Look-ups in named tables: a row name and a column name give one cell, copied from the table.

sim.tsv
	rim	retorup	tav	zamin	sil	batareb	miv
fesi	115	155	55	203	110	149	247
rozul	111	155	62	210	129	141	247
mokapi	113	154	56	202	111	145	247
femo	111	155	64	214	133	142	246
miludig	111	155	65	215	132	142	245
lol	111	155	62	210	130	141	247
dis	111	155	62	212	131	141	247
fevi	114	154	56	201	109	145	247
pudib	111	152	56	203	114	145	247
suse	112	161	51	207	115	152	247
runuzel	111	171	44	210	120	158	253
tapobo	111	155	61	210	129	141	247
kebopu	111	170	45	210	120	157	253
puv	114	157	52	205	111	151	247

runuzel, tav: 44
puv, retorup: 157
kebopu, retorup: 170
rozul, miv: 247
fevi, miv: 247
suse, tav: 51
kebopu, rim: 111
rozul, rim: 111
femo, tav: 64

koferuv.csv
,miler,lapir,nor,debir,butopav,lag,tugaka,dup
gub,137,34,122,86,125,99,140,230
dov,31,98,128,140,140,137,118,108
valis,174,188,133,130,76,122,113,123
rutuse,150,163,129,149,38,137,145,52
fil,65,116,125,147,151,142,170,148
gezev,198,174,117,142,164,135,115,185
tefo,129,164,111,128,142,143,92,100
dez,86,150,96,179,79,125,122,93
banu,154,177,131,98,114,156,128,56
vip,171,129,136,149,74,115,138,203
ber,100,74,158,82,212,153,141,249

What is the tugaka of ber in koferuv?
141
What is the dup of vip in koferuv?
203
What is the lag of dov in koferuv?
137
What is the lapir of dez in koferuv?
150
What is the lag of banu in koferuv?
156
What is the tugaka of dov in koferuv?
118
What is the lapir of ber in koferuv?
74
What is the lag of ber in koferuv?
153
What is the debir of dov in koferuv?
140
What is the miler of gub in koferuv?
137
What is the dup of tefo in koferuv?
100
What is the debir of rutuse in koferuv?
149
What is the butopav of vip in koferuv?
74
What is the debir of vip in koferuv?
149
What is the butopav of gub in koferuv?
125

Table fet
|  | movo | sal | kabuva | bul | dev | naz |
|---|---|---|---|---|---|---|
| refaren | 69 | 43 | 50 | 43 | 18 | 58 |
| bef | 65 | 51 | 46 | 39 | 22 | 49 |
| rinuze | 65 | 60 | 47 | 40 | 31 | 42 |
| zigamom | 65 | 65 | 49 | 43 | 40 | 39 |
| gagi | 62 | 71 | 48 | 44 | 49 | 36 |
| rolovi | 61 | 74 | 50 | 48 | 55 | 39 |
| bigo | 61 | 73 | 54 | 53 | 61 | 42 |
| vebok | 57 | 74 | 55 | 57 | 67 | 48 |
| gige | 54 | 73 | 56 | 62 | 73 | 53 |
| kedi | 54 | 69 | 59 | 67 | 79 | 60 |
| kipumo | 48 | 66 | 60 | 71 | 83 | 68 |
| fab | 48 | 62 | 62 | 79 | 85 | 81 |
| sopos | 47 | 59 | 65 | 84 | 88 | 92 |

dev of zigamom: 40
bul of vebok: 57
bul of refaren: 43
kabuva of gige: 56
movo of rolovi: 61
bul of bef: 39
Row with the largest naz: sopos

notiba =
         mekiv  nom  dogoto
gizil      115  136      68
faku       182  130      16
pez        110  209     173
senubas    203   91     107
buzuk       72   93     145
namiti     213  113      79

pez, dogoto: 173
gizil, mekiv: 115
faku, mekiv: 182
faku, nom: 130
buzuk, dogoto: 145
pez, nom: 209
senubas, nom: 91

bosened =
,foz,vofa,mav,muf,pogi,lem,gosur
bivanev,-0.7,0.6,-0.4,-0.6,-0.1,0.4,-1.0
sez,-0.7,0.6,-0.1,-0.8,0.3,0.5,-0.3
zanu,-0.6,0.8,-0.3,-0.8,0.0,0.4,-0.8
fot,-0.6,0.5,-0.5,-0.4,0.2,0.6,-0.6
tudez,-0.5,0.8,-0.2,-0.5,0.1,0.5,-0.4
migal,-0.2,0.8,-0.5,-0.3,-0.3,0.2,-0.4

sez, mav -> -0.1
bivanev, mav -> -0.4
fot, lem -> 0.6
zanu, mav -> -0.3
fot, muf -> -0.4
bivanev, muf -> -0.6
zanu, muf -> -0.8
fot, pogi -> 0.2
fot, gosur -> -0.6
tudez, pogi -> 0.1

pata =
         mokiki  zevazop  mufedod  vif  vemo  sifep  vin  gigu  sose
lagimuk     130      201      106   74   200    177   72    85   127
rol          31      158      148   72    43    109  206   168   168
kevasav     100       99      197  107    23    209  174   190   116

vemo of rol is 43
vin of rol is 206
mokiki of kevasav is 100
mokiki of rol is 31
mufedod of lagimuk is 106
vemo of kevasav is 23
mufedod of kevasav is 197
vif of lagimuk is 74
sifep of kevasav is 209
gigu of lagimuk is 85
vif of rol is 72
zevazop of lagimuk is 201
mufedod of rol is 148
zevazop of kevasav is 99
Which row has the largest vin? rol

kubofu =
            pur  ropaneb    zor
timafod   8.528   -1.070  2.293
vibomop  -7.059   -0.990  3.100
zek      -5.691   -3.879  5.269
razi     -5.206   -4.297  5.685
kun       4.774   -5.175  5.721
depat     2.254   -6.095  6.698

What is the zor of zek in kubofu?
5.269
What is the ropaneb of vibomop in kubofu?
-0.990
What is the zor of vibomop in kubofu?
3.100
What is the zor of depat in kubofu?
6.698
What is the ropaneb of zek in kubofu?
-3.879
What is the ropaneb of razi in kubofu?
-4.297
What is the zor of razi in kubofu?
5.685
What is the ropaneb of timafod in kubofu?
-1.070
What is the pur of vibomop in kubofu?
-7.059
What is the zor of kun in kubofu?
5.721
What is the pur of depat in kubofu?
2.254
What is the pur of timafod in kubofu?
8.528
What is the zor of timafod in kubofu?
2.293
What is the ropaneb of depat in kubofu?
-6.095
What is the ropaneb of kun in kubofu?
-5.175
What is the pur of kun in kubofu?
4.774
What is the pur of zek in kubofu?
-5.691
What is the pur of razi in kubofu?
-5.206
Which row has the largest zor? depat

